Below are the code and all the weights of a small trained network. Each question names an input and a class and asks about switching units off, where a switched-off unit gives its printed mean instead of its output.

import numpy as np


def w(rows, s, z=0):
    codes = np.array(rows[::2]) - 128.0
    scale = np.full(codes.shape[1], s)
    scale[-1] = z or s
    return codes * scale


def norm(h):
    return h / np.sqrt((h * h).mean(-1, keepdims=True) + 1e-5)


def f(y):
    return y / 2 * (1 + np.tanh(0.7978845608 * (y + 0.044715 * y**3)))


def log_softmax(a):
    a = a - a.max(-1, keepdims=True)
    return a - np.log(np.exp(a).sum(-1, keepdims=True))


def net(x, mask):
    res = np.array(x, float).reshape(1, 2) / 4 @ E
    u = 0
    for l in range(4):
        y = f(norm(res) @ A[l][:, :-1].T + A[l][:, -1])
        res = res + np.where(mask[u : u + 3], y, B[l][:, -1]) @ B[l][:, :-1]
        u += 3
    return log_softmax(norm(res)[-1] @ U[:, :-1].T + U[:, -1])


A, B = {}, {}
E = w([
[243,133,61,48,95,106,202,1,144,155],'x0',
[123,46,240,41,110,120,77,142,204,148],'x1',
],0.0065)
A[0] = w([
[91,25,156,63,97,89,3,75,138,78,11],'0.n0',
[204,150,98,66,111,78,206,99,193,161,251],'0.n1',
[166,175,189,179,143,126,58,225,118,105,43],'0.n2',
],0.004,0.0011)
B[0] = w([
[124,97,22,176,173,188,217,188,71,203,210],'0.n0',
[102,191,189,152,100,28,106,110,102,70,254],'0.n1',
[255,148,183,117,63,156,89,9,94,138,201],'0.n2',
],0.0067,0.0038)
A[1] = w([
[253,159,97,169,59,199,148,46,127,224,251],'1.n0',
[91,199,119,179,131,92,140,122,92,92,25],'1.n1',
[17,114,119,170,191,135,121,179,133,97,89],'1.n2',
],0.0054,0.0019)
B[1] = w([
[154,62,158,73,166,192,17,189,115,23,254],'1.n0',
[164,66,109,133,115,200,255,162,178,209,233],'1.n1',
[227,174,131,47,55,97,90,48,81,105,200],'1.n2',
],0.0074,0.0034)
A[2] = w([
[44,218,223,247,52,168,60,175,149,176,3],'2.n0',
[216,141,120,144,81,136,128,115,84,115,153],'2.n1',
[76,67,170,68,132,131,104,117,253,208,38],'2.n2',
],0.0061,0.0026)
B[2] = w([
[178,141,115,80,103,52,156,39,160,82,252],'2.n0',
[57,102,159,129,157,89,82,96,143,148,254],'2.n1',
[47,167,1,206,159,169,219,116,54,201,209],'2.n2',
],0.011,0.0044)
A[3] = w([
[127,104,176,190,109,70,205,137,239,241,97],'3.n0',
[88,162,51,254,197,164,111,136,108,66,80],'3.n1',
[149,132,174,79,50,101,80,184,219,61,2],'3.n2',
],0.0051,0.0027)
B[3] = w([
[130,97,138,125,164,183,76,166,111,129,167],'3.n0',
[90,108,97,116,83,135,192,161,103,254,252],'3.n1',
[111,123,48,144,133,144,172,133,93,174,171],'3.n2',
],0.015,0.0028)
U = w([
[151,164,162,77,87,6,103,16,98,2,237],'0',
[44,114,15,159,125,177,216,124,56,234,182],'1',
[146,55,213,109,228,209,45,226,96,61,187],'2',
[119,203,125,133,89,125,118,196,115,69,3],'3',
[139,231,165,158,129,116,135,208,214,102,2],'4',
],0.0092,0.0035)

Each question gives the input, the list of numbers given to net, and the class t.
The units are the neurons (one row each of A and B). Each row of codes is followed by its name. A weight is (code - 128) times the scale printed after its matrix; where a second scale follows, it is the last column's (A, B and U).
mask holds one flag per neuron, layer by layer. A switched-off neuron (its flag False) gives its mean, the last column of its row in B, instead of its output. The means were averaged over made-up inputs and are rounded, as every weight is.
A unit's drop is (log p(t) with every unit on - log p(t) with that unit switched off) / (log p(t) with every unit on - log p(t) with every unit switched off).
The circuit of an input: a set's keep is (log p(t) with only the set's units on - log p(t) with every unit switched off) / (log p(t) with every unit on - log p(t) with every unit switched off). Starting from all 12 units, units are removed one at a time, each time the one whose removal leaves the highest keep (on an exact tie, the one counted first), for as long as the keep stays at least 0.8.
circuit, biggest first: the units of the circuit, biggest drop first
most important unit: the unit with the biggest drop
k most important neurons: the k neurons with the biggest drops, biggest first
k most important neurons of layer l: the k neurons of layer l with the biggest drops, biggest first
drop when u is switched off: that unit's drop, to one decimal
input [-4,-1], class 0: most important unit : 0.n0
input [-2,0], class 2: circuit, biggest first : [1.n0, 0.n2]
input [-3,1], class 2: 2 most important neurons : [0.n1, 1.n0]
input [4,-3], class 0: 2 most important neurons : [2.n2, 0.n1]
input [-7,-7], class 0: circuit, biggest first : [0.n0, 2.n0]
input [-7,8], class 1: 3 most important neurons : [0.n1, 1.n0, 0.n0]
input [2,-3], class 2: 4 most important neurons : [1.n1, 2.n2, 0.n0, 3.n0]
input [0,-3], class 2: 2 most important neurons : [2.n2, 0.n0]
input [6,-5], class 0: 2 most important neurons : [2.n2, 0.n0]
input [5,0], class 0: 2 most important neurons : [0.n1, 3.n1]
input [-2,-3], class 2: 2 most important neurons : [2.n2, 1.n0]
input [2,1], class 2: 2 most important neurons : [3.n0, 0.n1]
input [1,3], class 2: 4 most important neurons : [0.n0, 2.n2, 2.n0, 3.n1]
input [7,-4], class 0: most important unit : 0.n1
input [-5,7], class 1: 2 most important neurons : [0.n1, 2.n2]
input [1,0], class 2: 2 most important neurons of layer 1 : [1.n1, 1.n0]
input [1,2], class 2: drop when 2.n0 is switched off : 0.5
input [8,-5], class 0: drop when 3.n1 is switched off : 0.0
input [0,3], class 2: drop when 2.n0 is switched off : 0.5
input [-4,1], class 0: most important unit : 2.n0
